Below are the code and all the weights of a small trained network. Each question names an input and a class and asks about switching units off, where a switched-off unit gives its printed mean instead of its output.

import numpy as np


def w(rows, s, z=0):
    codes = np.array(rows[::2]) - 128.0
    scale = np.full(codes.shape[1], s)
    scale[-1] = z or s
    return codes * scale


def f(y):
    return np.maximum(y, 0)


def log_softmax(a):
    a = a - a.max(-1, keepdims=True)
    return a - np.log(np.exp(a).sum(-1, keepdims=True))


def net(x, mask):
    res = np.array(x, float).reshape(1, 6) / 4 @ E
    y = f(res @ A[0][:, :-1].T + A[0][:, -1])
    res = res + np.where(mask, y, B[0][:, -1]) @ B[0][:, :-1]
    return log_softmax(res[-1] @ U[:, :-1].T + U[:, -1])


A, B = {}, {}
E = w([
[136,122,120,128,127,123],'x0',
[88,160,164,130,143,146],'x1',
[18,101,59,206,104,136],'x2',
[116,8,149,125,238,113],'x3',
[57,164,88,14,176,164],'x4',
[124,134,133,131,135,140],'x5',
],0.011)
A[0] = w([
[93,163,60,74,89,119,104],'neuron 1',
[127,146,150,144,102,100,164],'neuron 2',
[84,115,81,174,122,157,147],'neuron 3',
[64,96,68,228,149,112,104],'neuron 4',
[143,82,142,134,101,124,108],'neuron 5',
[122,105,137,160,143,91,101],'neuron 6',
[161,198,124,6,92,139,182],'neuron 7',
[88,114,109,166,122,104,115],'neuron 8',
[118,173,66,159,76,149,94],'neuron 9',
[108,73,123,74,184,111,123],'neuron 10',
[113,139,119,128,148,116,90],'neuron 11',
[94,99,153,104,183,127,109],'neuron 12',
[75,116,78,152,106,128,153],'neuron 13',
[82,96,72,47,200,101,80],'neuron 14',
[135,29,223,213,172,111,155],'neuron 15',
[88,58,128,54,156,144,25],'neuron 16',
[59,93,76,174,96,159,137],'neuron 17',
[107,188,65,61,120,138,123],'neuron 18',
[164,127,76,159,126,97,125],'neuron 19',
[179,185,162,222,48,105,254],'neuron 20',
[183,123,157,123,163,97,253],'neuron 21',
],0.013,0.0041)
B[0] = w([
[104,180,99,111,161,72,189],'neuron 1',
[145,119,134,147,115,149,157],'neuron 2',
[70,99,110,175,131,101,186],'neuron 3',
[85,57,31,149,96,156,220],'neuron 4',
[110,128,137,111,134,114,155],'neuron 5',
[116,114,109,106,132,121,162],'neuron 6',
[181,138,26,61,108,166,251],'neuron 7',
[99,104,89,131,122,158,170],'neuron 8',
[71,124,157,166,162,89,188],'neuron 9',
[158,109,173,144,96,164,197],'neuron 10',
[128,121,129,145,131,126,136],'neuron 11',
[146,111,144,136,106,155,181],'neuron 12',
[84,139,141,161,153,98,185],'neuron 13',
[99,147,152,208,106,184,208],'neuron 14',
[150,73,111,5,151,53,249],'neuron 15',
[143,135,150,210,120,188,184],'neuron 16',
[60,132,94,205,133,96,204],'neuron 17',
[115,145,58,112,148,65,204],'neuron 18',
[112,135,132,124,144,147,160],'neuron 19',
[152,96,197,209,93,241,243],'neuron 20',
[163,148,187,66,132,121,197],'neuron 21',
],0.023,0.016)
U = w([
[202,179,191,147,81,225,253],'0',
[123,78,2,72,94,124,184],'1',
[93,106,160,214,98,164,84],'2',
[86,217,93,161,182,36,22],'3',
[170,101,174,58,141,72,53],'4',
],0.01,0.0015)

Each question gives the input, the list of numbers given to net, and the class t.
The units are the neurons (one row each of A and B). Each row of codes is followed by its name. A weight is (code - 128) times the scale printed after its matrix; where a second scale follows, it is the last column's (A, B and U).
mask holds one flag per neuron, in row order. A switched-off neuron (its flag False) gives its mean, the last column of its row in B, instead of its output. The means were averaged over made-up inputs and are rounded, as every weight is.
A unit's drop is (log p(t) with every unit on - log p(t) with that unit switched off) / (log p(t) with every unit on - log p(t) with every unit switched off).
The circuit of an input: a set's keep is (log p(t) with only the set's units on - log p(t) with every unit switched off) / (log p(t) with every unit on - log p(t) with every unit switched off). Starting from the 12 units with the biggest drops (on a tie, the unit counted first), units are removed one at a time, each time the one whose removal leaves the highest keep (on an exact tie, the one counted first), for as long as the keep stays at least 0.8.
units of the circuit, in order: the units of the circuit, biggest drop first
k most important neurons: the k neurons with the biggest drops, biggest first
drop of u: that unit's drop, to one decimal
input [-6,1,4,-1,1,3], class 3: units of the circuit, in order -> (neuron 20; neuron 7)
input [0,-8,1,-3,-7,-5], class 2: units of the circuit, in order -> (neuron 7)
input [1,-8,0,7,-8,-5], class 4: 3 most important neurons -> (neuron 7; neuron 21; neuron 15)
input [2,-8,4,0,0,-4], class 2: 3 most important neurons -> (neuron 7; neuron 15; neuron 18)
input [6,-7,4,5,1,7], class 2: 3 most important neurons -> (neuron 7; neuron 14; neuron 16)
input [7,-6,-3,8,0,6], class 4: 2 most important neurons -> (neuron 15; neuron 20)
input [-8,0,-8,1,8,-6], class 0: 3 most important neurons -> (neuron 14; neuron 15; neuron 16)
input [-5,7,-3,1,-8,-4], class 4: 2 most important neurons -> (neuron 15; neuron 14)
input [8,3,3,-7,-1,1], class 2: drop of neuron 20 -> 2.3
input [8,-7,0,-8,-6,-2], class 0: drop of neuron 20 -> 0.3
input [-7,-2,-2,2,1,7], class 0: drop of neuron 15 -> 0.2
input [-1,-6,4,-1,-8,-8], class 2: drop of neuron 20 -> 5.3
